Questions about the table below. Indices start at 0.
1) Which number is the entry in row 0 and column 0?
2) Which number is the bottom entry of the column that holds the largest entry?
3) Which number is the bottom-right entry?
4) Which number is the entry in row 2 and column 0?
5) Which number is the entry in row 0 and column 1?
6) Which number is the entry directly above 101?
7) Which number is the entry just left of 125?
8) Which number is the entry at row 1, column 0?
[[131 122 122 118 125 144 123 120]
 [122 113 135 108 116 148 126 101]
 [156 107 110 110 143 129 103 116]
 [120 123 139 118 124 146 126 127]
 [112 132 128 141 111 109 148 104]
 [105 146 147 123 121 148 147 150]
 [127 112 131 128 132 131 120 121]]
1) 131
2) 127
3) 121
4) 156
5) 122
6) 120
7) 118
8) 122

a = [138, 142, 134, 106, 136, 122]
The entry just left of 136 is 106
The first entry from the right: 122
The maximum is 142

W =
[[114 122 128 125 120  99 126 128]
 [142 117 134 128 140 140 134 133]
 [116 130 126 129 117 109 124 126]
 [120 132 123 124 114 112 127 134]
 [126 133 123 125 119 126 129 135]
 [138 117 135 130 143 139 132 127]
 [139 122 127 120 127 131 133 143]
 [129 123 128 124 126 121 130 134]
 [129 119 127 120 123 114 130 141]
 [127 122 124 117 117 109 130 143]
 [118 130 124 124 115 108 126 133]
 [142 112 130 116 131 127 136 147]
 [126 125 123 120 117 113 129 141]]
Counting starts at 0.
Give the entry at row 0, column 1.
122
The bottom entry of the column that holds the largest entry: 141
The entry at row 0, column 0 -> 114
Give the entry at row 1, column 0.
142
The entry at row 2, column 0 -> 116
The entry at row 0, column 2: 128
The entry just right of 118: 130
The bottom-left entry -> 126
Give the entry just right of the smallest entry.
126
Give the entry in row 1 and column 2.
134
Give the entry in row 2 and column 2.
126
Give the entry at row 2, column 1.
130
The bottom entry of the column that holds the smallest entry: 113
Give the entry in row 1 and column 1.
117
Give the entry just left of the largest entry.
136
The top-right entry -> 128

[153 126 126 128]
The first entry is 153
Read off the 2nd largest entry.
A: 128
The entry just left of 128 -> 126

Questions about the row below.
1) The entry just right of 140?
2) The entry just left of 150?
[140 107 107 102 124 150]
1) 107
2) 124

M =
[[125 123 116 137 128 132 131 144 129 129 124 129 123 128]
 [142 113 113 130 131 138 125 136 139 104 134 119 113 121]
 [128 140 131 113 129 118 128 126 122 131 125 127 126 132]
 [140 112 125 131 137 143 121 124 134  99 137 119 118 130]
 [136 133 137 128 119 128 129 121 125 139 123 122 122 124]
 [128 136 128 117 132 117 127 129 124 134 120 127 130 137]
 [125 125 116 137 129 133 132 142 128 132 124 130 122 130]
 [123 131 128 138 122 133 132 137 122 138 124 128 123 134]
 [127 138 132 115 130 115 129 128 123 133 122 128 130 137]
 [131 135 125 120 133 119 128 128 128 133 116 130 130 135]
 [127 120 133 146 145 149 119 113 131 109 134 133 141 150]
 [140 114 126 132 137 143 119 124 134 101 138 124 123 133]
 [135 130 124 123 130 121 130 123 130 138 117 129 130 128]
 [118 141 138 112 123 112 132 126 121 137 131 129 131 122]
 [136 131 127 123 125 124 127 123 129 139 118 127 127 127]]
The 4th entry, reading row by row is 137
Read off the first entry, reading row by row.
A: 125
The smallest entry in the first column: 118
The first entry in the row that holds the largest entry: 127
The second largest entry is 149
Read off the entry directly above the smallest entry.
A: 131
Read off the smallest entry in the last column.
A: 121
Read off the entry just right of the smallest entry.
A: 137
Read off the entry directly below the smallest entry.
A: 139
The entry in the bottom-right corner is 127
Read off the 2nd entry on the diagonal from the top-right corner.
A: 113
Read off the entry just left of the smallest entry.
A: 134
The last entry in the row that holds the largest entry: 150
Read off the entry just right of 101.
A: 138
The fifth entry in reading order is 128
The third entry on the diagonal from the top-right corner is 127
The second smallest entry is 101
The entry in the bottom-left corner: 136
The top-right entry -> 128
Read off the entry just left of the largest entry.
A: 141
The second entry on the main diagonal -> 113
The largest entry in the last row is 139
The 4th entry from the end, reading row by row is 118
Read off the largest entry in the first column.
A: 142
Read off the second entry, reading row by row.
A: 123
Read off the entry directly above the largest entry.
A: 135
The first entry of the smallest entry's row: 140

Read these off the grid that follows. Indices start at 0.
1) What is the entry directly above the largest entry?
2) What is the bottom entry of the column that holds the smallest entry?
3) What is the entry just right of the largest entry?
4) What is the entry in the top-left corner?
5) What is the entry at row 0, column 2?
6) What is the entry at row 2, column 0?
7) What is the bottom-right entry?
8) What is the entry just right of the smallest entry?
[[112 146 144 126 141 131 114 137]
 [126 109 125 132 118 113 134 114]
 [117 131 133 131 139 133 121 139]
 [123 138 143 127 133 149 111 140]
 [128 120 119 130 126 113 138 121]
 [124 124 127 131 130 125 128 128]
 [111 124 126 135 143 118 128 137]]
1) 133
2) 124
3) 111
4) 112
5) 144
6) 117
7) 137
8) 125
